Below are the code and all the weights of a small trained network. Each question names an input and a class and asks about switching units off, where a switched-off unit gives its printed mean instead of its output.

import numpy as np


def w(rows, s, z=0):
    codes = np.array(rows[::2]) - 128.0
    scale = np.full(codes.shape[1], s)
    scale[-1] = z or s
    return codes * scale


def norm(h):
    return h / np.sqrt((h * h).mean(-1, keepdims=True) + 1e-5)


def f(y):
    return np.maximum(y, 0)


def log_softmax(a):
    a = a - a.max(-1, keepdims=True)
    return a - np.log(np.exp(a).sum(-1, keepdims=True))


def net(x, mask):
    res = np.array(x, float).reshape(1, 3) / 4 @ E
    u = 0
    for l in range(3):
        y = f(norm(res) @ A[l][:, :-1].T + A[l][:, -1])
        res = res + np.where(mask[u : u + 7], y, B[l][:, -1]) @ B[l][:, :-1]
        u += 7
    return log_softmax(norm(res)[-1] @ U[:, :-1].T + U[:, -1])


A, B = {}, {}
E = w([
[162,59,196,76,104,106],'x0',
[145,179,168,166,66,136],'x1',
[141,133,51,180,87,6],'x2',
],0.011)
A[0] = w([
[119,165,152,71,146,212,103],'0.n0',
[122,107,72,138,163,96,37],'0.n1',
[150,143,151,164,90,138,46],'0.n2',
[123,193,151,149,131,61,81],'0.n3',
[107,48,143,68,149,127,49],'0.n4',
[107,6,166,67,184,136,178],'0.n5',
[135,119,153,62,142,88,5],'0.n6',
],0.011,0.0021)
B[0] = w([
[88,117,145,225,145,156,222],'0.n0',
[76,81,87,68,156,149,171],'0.n1',
[136,181,126,98,110,153,151],'0.n2',
[120,151,160,104,128,105,168],'0.n3',
[222,128,108,120,100,106,198],'0.n4',
[250,70,127,93,45,115,254],'0.n5',
[179,116,84,141,135,197,162],'0.n6',
],0.016,0.0093)
A[1] = w([
[68,83,208,251,138,192,132],'1.n0',
[119,129,177,132,31,98,254],'1.n1',
[167,93,176,106,190,110,18],'1.n2',
[135,78,100,179,166,133,145],'1.n3',
[11,74,145,103,155,85,14],'1.n4',
[63,88,70,147,211,57,142],'1.n5',
[145,109,46,88,77,111,156],'1.n6',
],0.011,0.0016)
B[1] = w([
[101,100,191,198,225,181,252],'1.n0',
[141,235,103,165,138,141,230],'1.n1',
[163,131,98,53,108,120,156],'1.n2',
[143,174,192,117,67,53,176],'1.n3',
[160,142,71,99,38,128,172],'1.n4',
[81,63,185,2,148,141,216],'1.n5',
[77,91,114,140,129,165,253],'1.n6',
],0.013,0.0072)
A[2] = w([
[32,103,61,55,128,141,143],'2.n0',
[130,164,247,187,169,186,184],'2.n1',
[143,183,115,149,149,147,21],'2.n2',
[131,26,147,123,176,110,110],'2.n3',
[75,157,136,155,167,174,85],'2.n4',
[68,74,59,116,145,67,252],'2.n5',
[94,171,136,64,108,156,41],'2.n6',
],0.014,0.0021)
B[2] = w([
[20,71,62,134,140,80,217],'2.n0',
[50,67,92,195,208,155,254],'2.n1',
[132,147,136,93,124,40,155],'2.n2',
[161,249,140,129,39,146,189],'2.n3',
[200,117,195,152,47,126,179],'2.n4',
[42,114,168,58,154,215,197],'2.n5',
[161,128,66,122,94,65,163],'2.n6',
],0.013,0.011)
U = w([
[128,215,107,180,98,49,168],'0',
[23,70,79,76,104,104,171],'1',
[92,73,178,255,190,189,173],'2',
[153,117,179,108,207,81,2],'3',
[248,65,108,115,48,156,130],'4',
],0.013,0.005)

Each question gives the input, the list of numbers given to net, and the class t.
The units are the neurons (one row each of A and B). Each row of codes is followed by its name. A weight is (code - 128) times the scale printed after its matrix; where a second scale follows, it is the last column's (A, B and U).
mask holds one flag per neuron, layer by layer. A switched-off neuron (its flag False) gives its mean, the last column of its row in B, instead of its output. The means were averaged over made-up inputs and are rounded, as every weight is.
A unit's drop is (log p(t) with every unit on - log p(t) with that unit switched off) / (log p(t) with every unit on - log p(t) with every unit switched off).
The circuit of an input: a set's keep is (log p(t) with only the set's units on - log p(t) with every unit switched off) / (log p(t) with every unit on - log p(t) with every unit switched off). Starting from the 12 units with the biggest drops (on a tie, the unit counted first), units are removed one at a time, each time the one whose removal leaves the highest keep (on an exact tie, the one counted first), for as long as the keep stays at least 0.8.
circuit, biggest first: the units of the circuit, biggest drop first
k most important neurons: the k neurons with the biggest drops, biggest first
k most important neurons of layer l: the k neurons of layer l with the biggest drops, biggest first
drop when u is switched off: that unit's drop, to one decimal
input [1,-5,-5], class 4: circuit, biggest first	[0.n5]
input [-3,6,0], class 0: 2 most important neurons	[0.n0, 1.n0]
input [1,3,0], class 0: 2 most important neurons of layer 0	[0.n0, 0.n5]
input [8,8,-2], class 2: 3 most important neurons of layer 2	[2.n1, 2.n3, 2.n4]
input [-5,8,0], class 0: 2 most important neurons of layer 0	[0.n0, 0.n2]
input [-1,-6,-8], class 4: 2 most important neurons	[0.n5, 0.n4]
input [7,5,4], class 0: 2 most important neurons of layer 1	[1.n0, 1.n1]
input [-5,7,3], class 0: drop when 0.n0 is switched off	1.1
input [5,-6,-4], class 4: drop when 1.n4 is switched off	0.0
input [-4,5,5], class 0: 2 most important neurons	[0.n0, 1.n0]
input [-1,3,4], class 0: drop when 0.n0 is switched off	0.8
